ruzel-rini: [-14  50   6   6  -8  -7 -19  -3 -30 -62 -40  36 -34  16  17  49 -60   8
  24  80  31  25  13]
sifu-vif: [  1  27 -13 -14   5  14  22   4  -6 -11  -8   6 -44   8  40  16 -40  15
   6 -15 -19  -3  30]
potiv-zin: [-21 -15  28   6 -17   6  -9  40  48  46  67  -8   5   4 -14  -5  18  19
  27 -21 -23 -36 -10]
ruzel-rini: [-25   8  45  -3  -2 -17 -26  28   8 -40   5 -10  16  29 -39  26  29  19
  -4  -1  17   4 -11]
potiv-zin: [-27  -6  12  19 -11   6  -1  10  17   1  10   6 -22   1 -15  -3   2   4
  14  23  13   6   7]
potiv-zin: [  3  -6  11 -10 -27  17  26  23  22  26  24   1 -15   0  35  -5   2   2
  20 -35 -13 -23   9]
sifu-vif: [ 17  30  -1  14   7  28  28 -30  -8  26 -17  -4  -8   2  14 -14 -41 -22
 -19   7   0 -13  60]
mubo-vitig: [ -4 -25 -58   9  31   3   7 -24 -10   1 -10   7 -43 -30  -3 -32  -3  10
   1  -2  -8  30 -19]
ruzel-rini: [-17  -2  -2   1  -6   5   9   7   0 -22  -9  10 -34   0  10   2  -2   8
  14   2  10  16  -1]
ruzel-rini: [  9 -25 -14  -4 -19 -14   8  21  12   8  -1  -8   4   0   3  21  25   6
  -7   2 -18  -3  -2]
mubo-vitig: [-17  29  14 -21  19   9 -14 -11 -21 -38   4  21 -15  -2  24 -13 -28   4
  27 -24  18  12 -27]
ruzel-rini: [ -2 -26  -5  11   8   3   0  -1   9  13  15  -4  -6 -12 -23 -36  30  10
   6 -25   7   5 -26]
potiv-zin: [  4 -16   5 -13  16  -5 -13 -17  -6   9  11 -12  46 -12 -12 -26  26 -20
 -14 -31   2  -2 -29]
sifu-vif: [  3  -4 -13 -22 -15  -3   2  -5 -10   0  -4  14  12 -15  46  13 -15 -25
  10   9  -8   1 -11]
potiv-zin: [-17  -8 -10  11   2  -7  -6  -6  -1 -10 -13   2  -5  -4 -14  11  -1  -7
  -8  37   4  17   7]
mubo-vitig: [  9   3   5  -9 -15  11  11  -2  -9  -8  -2  20 -15  -9  34 -18  -6  -3
  29 -19  19   2 -20]
mubo-vitig: [ 36  -8 -31   8 -24 -15   3   4  -4  20 -16   9   6  -6  14  26  -9   0
   2  45 -13  -8   2]
potiv-zin: [-39 -21   8  21 -26  17  21  18  29   3   8  10 -49  -5   2  -8   9   1
  22  16  14  13  17]
mubo-vitig: [-27 -23 -15  13   0 -14   5  -3  10  -3 -25 -21   9   3 -26  33  16 -22
 -46  51 -12  20  42]
mubo-vitig: [ 16 -14  10 -10 -18  -4  18  18   5  -7  -9 -12   7  10   5   5  35   5
 -10 -34   1  -4  -1]
potiv-zin: [ 26  16  18   8 -12  -5  -2   8 -14 -27 -22   8  -6  17 -12   2   9  22
  10   0  31   3 -11]
potiv-zin: [-32 -23  -8   2  -3  15  18  -9  12   9   3   1 -18 -18  15 -17   4 -25
   0  -1   1  15  11]
ruzel-rini: [-11  24  19 -20   4  -6 -21 -25 -40 -60 -31  25  17  -3  21   3 -18 -26
  12  16  44  29 -28]
mubo-vitig: [  3  47  42   4  22 -11 -46 -12 -22 -29  -1   3  42  23 -40   7 -18   5
  -2  21  28  -6 -13]
sifu-vif: [ -9  13 -13  -5  63  -1 -15 -33 -18 -13  -6 -23  11   1 -37 -21  -5   3
 -41 -27 -12  13   4]
mubo-vitig: [ 34  23  28   2 -13  -1 -13  -2 -17  -7  -3  16  22   8   0 -12  -3   5
  23  -4  33 -13 -26]
mubo-vitig: [-66   0  50  10 -26  40  20  -7  27  13  20  10 -10  -8  23 -23 -14 -55
  16  13  29   2  41]
potiv-zin: [  2   4  18  28 -18 -15 -16  51  25  -9  17   2 -34  29 -47  24  20  66
  27  18   5 -10 -11]
sifu-vif: [ 58  20  -4   2  17 -17 -29   6  -8  27  23  -6  32  11 -29  -5  -1  40
   6 -19 -17 -36 -34]
ruzel-rini: [ -2  -9  13 -21 -12 -10  10  24  16   2   5 -26  26  17   6  34  25  -4
 -28 -24 -28 -14  21]
sifu-vif: [-21  13  -3 -27  20  -1 -13  -1  -6 -16  14   3  -1  -3  22  11 -22   0
   5 -17 -18   2 -11]
ruzel-rini: [ 13 -11   0  -9  -3  -2   2  -3   2  19   9  -8  27  -6   6  -8  13 -13
  -7 -17  -9 -11  -8]
potiv-zin: [  1  26   1   4  30  -6 -28 -15 -12  -3   5  -1  15   5 -24   3 -24   8
  -6  15  -4  -4  -4]
sifu-vif: [-11  42  -2 -14  29  26  13 -25 -11   3   0  -2 -16   3  33  -2 -60 -14
 -12 -15 -20  -8  47]
ruzel-rini: [-22  -7 -21  13  20  -5   2  -5  -9 -41 -29   1 -45   2 -25   0   7  21
  -9  14  13  38   1]
sifu-vif: [-23  -3  20  -5  10   6 -18 -11  11  23  32  -5  36  -9  -7 -17  -1 -27
  -1  -6  -3 -11  -7]
sifu-vif: [ 17 -32 -10  12 -34 -13  12  30  12  -2  -9   4 -19   1  -6   8  40  23
  14   6   8   5 -19]
mubo-vitig: [  0 -28 -46  12   4  11  20  -9   9  32   7   7 -38 -29  15 -26  -6   1
  11   1 -18   7  -3]
sifu-vif: [-30   2  19 -13   0   7 -14 -19  -1   7  15   6  36 -14  19  -4 -16 -47
   2  14   5   0  -2]
ruzel-rini: [-15 -26  -4 -10 -15  16  33  17  21   9  12  -4 -33  -8  28 -14  19   1
   9 -43 -11   1   5]
[-22  29  15  10  21  24  -6 -15   0   4  18  10 -22  -1  -3 -24 -38   1
  17  -1  10  -3  12] | potiv-zin
[ 25 -14 -38  12  -3  -3   3 -15  -9  22  -9  12  -7 -21   9 -12  -9  -3
   8  24  -4   3 -12] | ruzel-rini
[-33  -2  -1 -12   7   6   4 -17  -7 -18 -10   2  -1 -10  19   2 -11 -31
 -10   7   4  20  11] | sifu-vif
[-15  -9 -21   2  38  22  25 -30   3  21  -2 -25 -12 -11  -7 -33  -3 -18
 -40 -34 -21   7  38] | sifu-vif
[ 14   3  19  -1  -6   4   1  15  14  21  22 -10  13  10  -8  -7  12  12
   3 -28  -7 -24  -1] | mubo-vitig
[ 24  49  33  -9  -3  26   7 -17 -19   1   0  16   5   8  34 -20 -42 -11
  21 -24  22 -22  11] | potiv-zin
[ -7 -13 -27  -5  19  -8  -3  -4   1   3   1 -10  -2  -7  -5   7   2   3
 -16   0 -24   7   0] | potiv-zin
[ -2   3  -8  10   2   0   5  11   2 -14  -8   3 -36   8  -9   6  -1  27
   6   4   1   9   4] | potiv-zin
[  8  44  28   4 -12   5 -10  10  -6 -11   2  16  -7  21   8  21 -37  14
  23  22  12 -16  13] | sifu-vif
[-21  -2 -24  -6  20  10   6   3  17  24  28  -7 -26  -8  12   2 -23   9
  -1 -13 -42  -8  17] | potiv-zin
[ 10 -50 -47   7 -25   4  40  23  28  37   6  -4 -45 -19  23  -3  24  14
   7 -12 -33  -1   6] | ruzel-rini
[-20  33  -5 -28  57  32   4 -29   5  40  45 -19   5  -8  26 -26 -56 -15
 -18 -61 -53 -29  33] | sifu-vif
[ 17  59  42   3  21  10 -33 -26 -25  -3  10  12  36  13 -14 -18 -42  -5
  13   3  28 -21  -7] | potiv-zin
[  0   7 -30  -7  40  -8 -13  -8  -6   1   7 -11  -6  -1 -13   5 -15  20
 -16 -10 -33   1  -2] | potiv-zin
[  3 -11 -17  39   4  24  56  -4  13   4 -37 -22 -67  11 -29 -23  17  18
 -34 -11   7  17  67] | sifu-vif
[ -2   5   6 -11  31  22   5   0   9  16  39  -7 -21  -4   0 -48   1  25
  14 -81 -13 -15 -18] | potiv-zin
[-19   9  13 -43  17  -4   3  15 -10 -55  -4  -8 -13  14  21  13  13  17
  -5 -66  -7  14 -16] | mubo-vitig
[ 14 -11 -21 -32 -27 -10   0  -1 -13   5  -1  22  23 -22  66  21 -15 -29
  21  12 -13  -3 -28] | sifu-vif

sidir-pekep: [ 14 -40  19 -19 -16   7 -34 -33   6  -3   3   0 -19   5  -5  50   8  15
   1 -19 -22  -3 -48]
sided-niv: [ 44 -56  12  -7   1 -12  34 -12   4  10   3  43  -8  34 -11  -2 -20 -24
   3   2  -8  10   6]
bur-torur: [-34  13  12   1  27 -17  21  27  20  36 -15   1   5   0  16  44  10 -11
 -10 -40  24  -5  11]
pavat-nizuz: [-17  46 -16  16 -15 -37 -24 -17 -16  22  11  36 -10   0  -5  16  22 -27
   3 -25  18  -3  11]
sidir-pekep: [ 34  -5  -3 -19 -43  31  32  16  18  37   9  26  -9 -47  31 -13  21  12
  12  12  -9 -13  19]
sidir-pekep: [ 46 -10  16   5 -27  -1  41  -2 -20  51 -34  39 -24 -21  12  10  24  -5
  35  -7   1  11  29]
sided-niv: [ 10 -14  -9 -11  27  -6  24  12  -8  26  11  16  10   7  21 -16 -20  -7
  18 -28  -9   0  13]
pavat-nizuz: [ 10 -19   4 -10  -7  -3 -15  -9   7   9   3  -5   2 -15   7  25  12  10
   3  -7 -12   1  -8]
bur-torur: [ -2   8 -21  -4  -9  18  -9  -6   4 -39  27  -3   8   4  -4 -49 -15   2
  -4  30 -17  -7  -2]
bur-torur: [-24  -5  27 -10  14  40  45  30  30  -2 -28 -15  -8   5  15  13  -4  13
  -7  -7   4 -11  -8]
sided-niv: [  8 -10 -16 -22  22   5  11  54  22  50  33 -23  31 -39  36  -8 -11  17
 -20 -11  15 -14  10]
pavat-nizuz: [ 10  -2  26  24  -3 -10 -29  -1 -22  -1 -40 -46 -11  -3 -34  35  12  18
 -18  21  33  17 -23]
bur-torur: [ 46 -58  20  -1  23  -5  40  32   6  22 -33 -39  30 -26   7  -1  -3  18
   4  31  -1  28  38]
pavat-nizuz: [ 20  -8  -6  -3   4   7  -8  -2 -23   5   1 -13   3 -12   7 -17  -7  15
  18   0 -12   5  -3]
bur-torur: [ 43  20 -22  12 -49  -2  17  14   0  16  20  27   1 -31  -8 -52  11 -13
 -12  58  22   0  41]
bur-torur: [ 23 -66  36  -8   9  -5  21   0  26   2 -17   1  -7  30 -20  43 -11  -6
 -25   6   8   9 -18]
bur-torur: [-43  30   5  -6   6  35   5  -7  -1 -25 -21 -12  -9  -5  23   0  10  18
  30 -23 -28 -10  -9]
bur-torur: [ 16 -14  17   4  -6   3   6 -17 -18   2 -42 -12  -3 -23  10  17  25  18
  40  -2 -27  20  16]
sidir-pekep: [ 30 -39   5 -11  11  31  -6   7 -12 -17  19 -18 -11  35 -22 -31 -51  14
 -23  19   8  -7 -52]
pavat-nizuz: [-31   9  10  -6  13  18  13  18  22  -4  -7 -13   0   3  10  14  -1   6
 -12 -11   6 -12 -10]
sidir-pekep: [-12  40   5  22  -2  -5  14  24 -11  20 -49 -37  15 -57  18   7  42  19
  21  13  11  16  49]
sided-niv: [-25 -18  16  -8  17   7   3 -26   9 -34 -18   1  -5  26   2  24  -1   0
  18 -22 -33   4 -13]
sided-niv: [-15   1  19   8  -4  28  34   0  15 -40 -12  21 -28  57 -31 -18 -26 -19
 -25  22  18 -10 -22]
pavat-nizuz: [  5  -9  -8  11  49 -20  -1  24 -23   3  10 -22  17  34 -19 -27 -46  -9
 -21   0  30   7  -7]
sidir-pekep: [-11   3  -8  -4   7 -14   3   9  17  11  20  15   7   7   3   5  -5 -16
 -16 -11  11  -8   5]
bur-torur: [ -2 -21  10  -2  31  -6  15  13   2   6 -24 -30  22 -13  15  13   3  13
  15  -8 -13  15  20]
sided-niv: [ 23 -13  -2  16  40 -19  25  77   8  33   0 -58  43 -15 -13 -28 -30   5
 -55  46  65  12  30]
sidir-pekep: [ 74 -68  28 -21 -35  11  -2   2   8  56   9  17 -30  -8 -10  44  -2  13
 -24   2  20  -6 -44]
bur-torur: [ -5  -4 -11  -6  -7  12  -4  -9  16 -37  23   6   4  16 -10 -27 -14  -6
 -13  22 -12  -7  -7]
pavat-nizuz: [ 17 -14  -1  22  49 -46   7   7 -41  18 -12  -2  12  38 -22 -11 -33 -22
   2 -13  26  24  13]
sided-niv: [ 13  15  -3  30 -10 -29 -19 -18 -32 -14 -19  -6   0   3 -31 -10  10 -10
   4  28  13  22  18]
sided-niv: [ 28 -27  19  -4  24  -6  24  23 -18  59 -31 -15   3 -24  23  28   5  17
  23 -30   5  13  11]
sidir-pekep: [-17 -11  -1  -6  17  17 -22 -33 -16 -53   4  -6  -8  41 -11 -14 -26   5
  16 -11 -34  -1 -37]
pavat-nizuz: [ 20  17 -31  -7 -25  20 -29  -6 -18 -10  39  -3   2 -22   5 -52  -8  15
   5  22 -12 -11  -9]
pavat-nizuz: [-21   8   8  -4  38   0  20  11 -18  30 -26  -5   2  -4  32  19   1   8
  36 -56 -11   2   7]
sided-niv: [-36  45 -10   9  23   9   3   9 -23  -6 -10  -9  -1   6  11 -22  -8   2
  19 -23   2  -6   2]
pavat-nizuz: [  4  -2   3  24  28 -32  15   7 -19  -1 -13   5   3  40 -29 -12 -23 -27
 -12   6  30  16  14]
sided-niv: [ 25 -15 -12  -3 -14 -12  -3   5  13   6  28  10  10  -4  -9 -15  -6  -9
 -23  26  10  -1   9]
sidir-pekep: [-25  19 -11  22   9 -51 -17 -28  -4 -24   4  25   7  34 -25   8   4 -39
  -5  -4   5  13  20]
sidir-pekep: [ 26 -16  11  11  28  14  38  -9 -55  -6 -29  21 -25  53 -12 -43 -44  -9
  39 -14  -7  12  -9]
[ 69  -1  16  11 -46  35  21  13 -43  40 -37  -7 -30 -44  -1 -25  15  31
  24  36  16   8   4] | bur-torur
[  9 -38  -9 -21  45 -12 -11  18   2  19  31 -21  27   7  14   2 -33   8
 -10 -27  -4  -2 -16] | pavat-nizuz
[ 45 -29 -18   2 -19 -22 -36 -29 -16 -20  35  11   5  14 -31 -27 -16 -10
 -12  36  -6  10  -9] | bur-torur
[-29  55 -12  22   5  25  23  25 -10 -34  -2  -4  -8  28 -19 -65 -27 -11
 -19  32  32 -12   4] | pavat-nizuz
[-23  13 -20   0  21   7  22 -34 -22 -49  13  50  -9  61   0 -56 -35 -31
  40 -23 -40  -3   5] | sidir-pekep
[-57  37  -8  -5  10  26 -14  11  23 -37  10 -27   6   2   7  -7  -3  11
 -16  -1  -2 -19 -18] | sided-niv
[ 10 -32  28 -12  17  26  56  15   8  18 -20  24 -23  35   6   6 -25  -6
   4 -22   4  -7 -14] | sided-niv
[-12  -9   0 -12 -12 -11 -14 -41  10 -11  12  39 -12  16   5  29  12 -15
  17 -31 -32  -4 -10] | sidir-pekep
[  0  -1  -4  -5  12  22  46  32  15   1  21  26  -7  38  -5 -44 -42 -20
 -27   9  26 -18  -4] | sided-niv
[ -1  29  -3   4  -6 -14  45  39  15  63 -13  20  10 -45  34   9  31 -10
   8 -13  22  -2  57] | sidir-pekep
[-11  54 -32  11 -16 -34 -69 -29 -44  21  43  31 -20  11 -14   4   2 -19
  -1 -39  22 -14 -32] | bur-torur
[ 10 -12  23  13 -30  -5   2 -16  15 -17 -27   3 -14   2 -27  27  24  -5
 -14  33   8  12   4] | pavat-nizuz
[ 12 -24 -11  -9   1 -19 -21  10  25   3  26 -24  32 -26   2   7   5   7
 -25  21  -1   4  11] | sided-niv
[  7  44  -5   6 -14  34 -15  10 -50  27 -10 -14 -27 -24  11 -21   1  29
  24 -15  14 -13 -27] | bur-torur
[ 22   0  14  11  -2   5  25  22 -14  28 -22   0 -14   1  -8  -4  -5   0
  -6   9  31   3   2] | sided-niv
[-37  38   2  13  23  13   9   9 -19 -14 -22 -15  -6  15   1 -14  -8   2
  11 -14   8  -3  -3] | sided-niv
[  2   4   6  12  -3  -6  -7   4  -3  -6 -14 -19   2  -5 -14   5   6   4
 -11  19  14   8   2] | sided-niv
[-25  -4   2 -17  18   5 -19  28  31  16  18 -36  16 -18  15  34   0  19
 -32 -17  14 -16 -24] | sidir-pekep
[ 29 -38  22  -1 -28 -11  -3 -57 -11 -11 -23  41 -29  21 -15  35  19 -12
  32  -9 -34  16  -8] | sided-niv
[ 16 -12  -4  -7  -6  -9   2 -15  -6  12   3  20   1  -9  12   3   9  -3
  24 -12 -22   5  13] | pavat-nizuz

fifupevod: [ 22  22  29 -19   8  22 -36 -15 -17  -7  -6  12 -17  40  -5  27 -10  -7
   6  -8   2  21   7]
mugegikin: [ 18  20  -5   8  -8  16 -29  20  -8 -12   2  24   5  22  -1  18 -11  -1
 -20   7  -6  10   6]
fifupevod: [ -6  -8  19  -4 -13  47 -19   7 -16   5  43   8  -5 -17  26 -14 -27   9
   0  10  -9   2 -19]
fifupevod: [ 41  57  32 -31   5 -22 -39   0 -39  -5   2  25  -7  -2  38   1 -32 -16
   3 -14 -24  41 -29]
vomeklotuk: [ 13   9 -24  14  13 -20  12   5  34 -42 -12  11   9 -11  -6  20  13 -21
  -1  -3 -33  -8   6]
fifupevod: [-28   2  17  -8   2   2  -3 -17 -18 -14 -24  -1 -23  10   4   1  -2   1
  22  -2  11  30  -1]
vutevevu: [ -6  -1 -16   9  -1  -4 -14  25 -12  16  -1 -14   0 -20  33 -26  13  21
  -5   3  -3 -11  -6]
fifupevod: [  6   6 -16  -9 -11 -36 -13  30 -18  61   4 -11  10 -59  31 -52  -6  20
  -5 -44 -29 -12   0]
pumnubu: [  7 -14   2  -1 -13  -2  27  -1  14  18  41  18  21 -33 -17 -14 -31 -14
  -8  -4 -15 -14 -11]
mugegikin: [ 18 -10  38   1  50   3  -9 -25  -7 -11  27  53 -11 -19 -10 -17 -45 -46
  15  22 -16   0 -25]
vutevevu: [-14  -2 -15  -2 -19 -46  76 -16  36 -30  -1 -11  39 -30 -12  13  -1 -19
 -16  -2   3  10  -5]
vomeklotuk: [  9  25  -2 -18  12 -34  -4  -2  12 -30 -15  -2   2 -53  39   0  -1 -17
  13 -46 -61  18   1]
mugegikin: [ 18  -7   9 -17  31 -24  26 -18  25 -15  23 -28  11 -60  42 -16  11 -18
  14  -8 -34 -23 -26]
pumnubu: [  2   0 -24  17 -12 -25  10  16   3  33   0  22  -9  -1 -38 -20   0  -1
  19  -5 -12 -22  -7]
fifupevod: [-16  -4  20 -21  -8  37 -29 -17 -12  13 -15 -19 -34  26  -5  14   9  19
  30 -35  -2  10  24]
vutevevu: [  5  12  10  -4  13 -20 -22   7 -41  33 -14  -7 -12  11  21 -29   4  13
   1  16  30   6 -18]
vutevevu: [ 46   9   1  13  45 -37 -14  18 -22  21  16  12  18 -13  30 -37  -3 -13
 -28  51  20 -24 -38]
mugegikin: [ -8  14  -5  -3   0 -67  28   0 -17  14 -25   5  18 -23   4 -25 -11  -8
 -13  -2  17  25 -11]
mugegikin: [ 22 -15  -6  16  43  14 -35  14   7  -4   0   4  12  -6  15  -4   7  -5
 -32  13  -2 -24  23]
vomeklotuk: [ -7 -12  20 -14   8  13  -6 -26  -4  23  -7  -7 -35  23 -28   0   8   2
  42 -18   3  -8   6]
vutevevu: [-22  11   6   0 -16  22 -20  20 -27 -18  14  -3  -7 -28  62 -19 -11  19
   1  12 -12  25 -27]
fifupevod: [ 26  36 -20  14  30 -40 -26  25  -9 -36 -35   6   7  -1  41   2  21  -8
 -19  20  -9  11  -9]
pumnubu: [ -8   7  -7   1  15  -6 -24   6  -7 -12 -35 -12  -8   3  22   3  19   9
  -3 -12  -2  12  21]
vutevevu: [ -4 -17  15 -12   8   7  -4 -14 -20  51  -1 -39 -26  25  -2 -21  28  25
  27   7  38 -25 -10]
vomeklotuk: [ -8  -8  -2   1 -29  20 -18  21 -28  55  10  -4   7  14  -6 -19 -12  31
 -25  -2  32  -2  12]
vomeklotuk: [-18 -13 -23  28  -1   7 -13  23 -12  24 -10   2 -26  17 -12 -24  23  21
  20  23  12 -24  -7]
pumnubu: [ -4 -28  42 -13  16  45  -1 -33 -10  12  34  -9 -20  16  -3  -5 -10  -2
  21  26  27 -12 -20]
mugegikin: [  4   4  -5   5  15 -15 -16   9 -12  12 -15   1  -8  -1   8 -15   8   3
   3   1   1  -4   0]
pumnubu: [  4  15  -4 -10  -4 -39   6   9 -11   9 -12  -7  27 -26  25 -13  -9   1
 -30 -14   5  19   4]
vutevevu: [  7  19 -10  15   7 -28   5  15  -6 -29  -5  25  19 -13  18  -4 -14 -16
 -24  28   0  19 -18]
vomeklotuk: [  1  10  20 -19 -20   7   0  -8 -29  26   7 -21  -5  30   7  -1   0  19
   1  11  40  12 -17]
vomeklotuk: [  9   6   9  -7   2  12  -5  -5   5 -21   5   1  10   3   8  19  -7  -7
 -14  -1  -3  11   6]
fifupevod: [ -5   3  -3   0  10 -24  14 -19   7  -8 -35  -5 -11  30 -29  16  20  -8
  15  -1  17   5  10]
mugegikin: [ 39  38  -4 -18 -52  -3  14   0  14   4  11  17  25  48 -53  54 -18  -8
 -22 -25   1  14  13]
vomeklotuk: [  7  -3 -23  22   6   5 -19  29  12 -14  -3  25  29 -16   2   5 -13  -6
 -48  -2 -15   0  32]
mugegikin: [ 33  42 -25   3 -28 -11 -15  36   2 -19  -4   7  39  11  17  30  -2   6
 -55  -4  -6  17  13]
pumnubu: [  5   1  -9  10  -5   1  13   3  15 -21   0  11  22  12 -17  22  -5 -10
 -27  12   9   4  12]
mugegikin: [  0 -12  14 -16  24  18 -33  -9  -1   9 -15 -19  -5 -10  17   1   6   6
  -4 -36 -11   0  38]
vomeklotuk: [ 11  -9  27  -3  27  16 -20 -12 -13  -7  -3  23  29  14  -5  14 -35 -18
 -57  14  35  25  32]
vutevevu: [  5  10  -6 -17 -20 -18  12  -4   4  25  -7 -23  -5   4 -10   2  16  12
  18 -32  -6  -6   2]
vutevevu: [-14  18  11 -14 -20   1 -10   3 -18 -12  -3   9   2 -20  26  -1 -25   2
  -4 -21 -15  39  -1]
vutevevu: [ 17  34  -7 -18 -23 -40  15   0  -4  13 -11 -10   0   6  -4   5   9   2
  15 -22  -8   9 -15]
fifupevod: [ 40   1 -18   4  -5   0  -5  23  14  33  34  -6  14 -10  -1 -10   9   6
  -9  -2 -18 -46  -9]
mugegikin: [-13  -1 -16  11 -13  -2  -3  16  -6   4 -19  -3  14  13  -4   3   4  14
 -29   4  24  11  22]
vutevevu: [ 33 -16  30  -2  43  20 -23 -12  -8  16  30  15   2   2   1 -12 -19 -18
 -12  24  10 -23  -7]
pumnubu: [-40  -6 -16  22   3  18 -22   8   4 -42 -47  21 -10  15 -12  22   2   1
  -9  -9  -5  32  46]
pumnubu: [ 15  -7   2  -6  14   2  -1  -6  16  -1   4 -11  12  -8   2   8   5  -6
 -12 -12  -7 -13  16]
pumnubu: [  2 -23  -4  19  39  14 -22   1   5   0 -13   2  -6  13  -7  -3  15  -2
  -9  18  13 -22  21]
fifupevod: [ 20   0 -10  21  31  -9 -31  19 -15  15 -15  17   2  20  -3 -12   6  -1
 -23  27  20 -14   8]
mugegikin: [-18   6   3   9  14   2 -40  17 -32  -6 -26  18  -3  -9  30 -16 -15   6
 -21   2   5  32  15]
pumnubu: [ 26  21  -8  -5 -33 -17  34  -6  12  16  14   2   0  42 -48  21   8  -3
  17   9  12 -15 -25]
fifupevod: [ -7   5 -10  -6 -16 -14  27  -2  19 -17   2 -15   9 -23  10   6   8   0
   7 -15 -19   2  -6]
vomeklotuk: [  4  11 -14   8  10 -49  10  11  -8   6 -20   5  14 -15   7 -19   2  -6
 -14   8   8   5  -7]
pumnubu: [ 27 -10   1   8  26   1  -2   0   4   9  14  -7   9  12   0  -4  12  -4
 -15  32  21 -30  -9]
vomeklotuk: [ 23  27  21 -20 -12 -17  28 -20 -12 -16   5 -20  23  41   8  28   1  -4
 -25  37  55  24 -28]
[ 34  36 -17 -14 -19 -44   9  15  12   6   5   4  22 -28   8   3  -5  -9
  -7 -37 -41   1  -7] | vutevevu
[  4 -28  21   8  32  36 -16  -8   5 -13  26  22   9 -13   4  -3 -26 -18
 -21  20   0  -8   9] | vutevevu
[  8  -5   4   1   7  17 -13   1   5  -6   2   8  15   5  -5  14 -11  -5
 -28  -2   4   3  24] | mugegikin
[ -2  30  19 -13 -13  29 -15   3 -11 -60  25   1  -8 -22  68  13 -13  -1
  12  12 -34  34 -40] | fifupevod
[ -3 -34  21 -14  24  -7  16 -27   4  34   3 -12  17 -16 -18 -14 -14  -9
 -18 -15  25 -10  26] | vutevevu
[ -1  15 -14   5  -6 -11  -8  15  -4  -8 -13  -1  -4  -4  15  -2  10   7
   3  -3 -12   5  -4] | pumnubu
[-26 -15  -7  12  11 -30  23  -1  -8   8 -13  -5   0 -19   6 -31   5   1
   4  20  21   0 -13] | mugegikin
[  0  -6   7   8  24  12 -27  -7  -9  -2 -31  10 -10  44 -24  16   6  -2
 -11   9  28   7  31] | fifupevod
[ -2  -7  -3   2  27  18 -59  11   1   7 -27  22 -18 -18  -2  -4  -7  -3
   4 -55 -49   1  54] | vomeklotuk
[ 42 -13   1  12   4  26   8  -2  25   7  41  22  25  32 -47  25 -13 -18
 -31  29  16 -35   4] | fifupevod
[-42  -8   4  16  -2   0  25   1 -10 -45   9  13   4 -34  37 -19 -18  -7
  -1  44   8  29 -36] | fifupevod
[  3  -1  23 -20  -2  -4  15 -28  -7  15  -6 -13   4  30 -22  14  -3  -2
  -4  -1  38  12   6] | pumnubu
[ 31   7  -1   0  17  -8 -23  12  -6  24   8   5   2  -4   6 -13   0  -2
  -7  -3  -9 -19  -2] | vutevevu
[ 16   7   4   6  27  10 -36  14  -7 -19   3  15   4 -16  34  -4  -9  -8
 -18   7 -19   4   3] | mugegikin
[ 20  13 -13 -12 -27 -27  30  -3  19  18   0  -9  23  13 -34  20   4  -2
 -12 -23   4  -6  10] | vomeklotuk
[  6  -4 -13  26  -3  10  31  12  21 -43  45  15  15 -18  15  -1  -4 -15
  -4  60  -8 -19 -50] | mugegikin
[ 22   9 -22   9   2 -50  28  13   6  24  10  -4   5 -17  -3 -27  16  -4
  14  15  -6 -32 -38] | fifupevod
[  1   4  20  -7  12  14 -43   5 -28  13  -6  22  -4  -6  13 -11 -29  -1
 -15 -17  -5  23  19] | vutevevu
[ -1  -2 -10  13  13 -38  26  -9  -9  30 -11 -13 -41  28 -26 -29  40   4
  62  37  24 -35 -49] | fifupevod
[ -2  19  -3 -10 -14 -16   5  -8  -2  -7 -33 -10  -1  34 -16  26  13   4
  -2 -13  17  22  16] | pumnubu
[-46 -20   2   5 -10 -16  13 -13  -9  19 -40  32   6   3 -55  -5 -35  -8
 -16 -30  23  38  51] | pumnubu
[  7  11   1 -24 -12  42 -43   2   9  -2 -13 -35 -19  16  17  32  27  25
  14 -56 -33  -2  39] | fifupevod
[ 20  25  37 -49 -16 -12  -9 -17 -25  23   3 -14  29 -10  24   9 -34   1
 -35 -44  11  42  15] | vomeklotuk
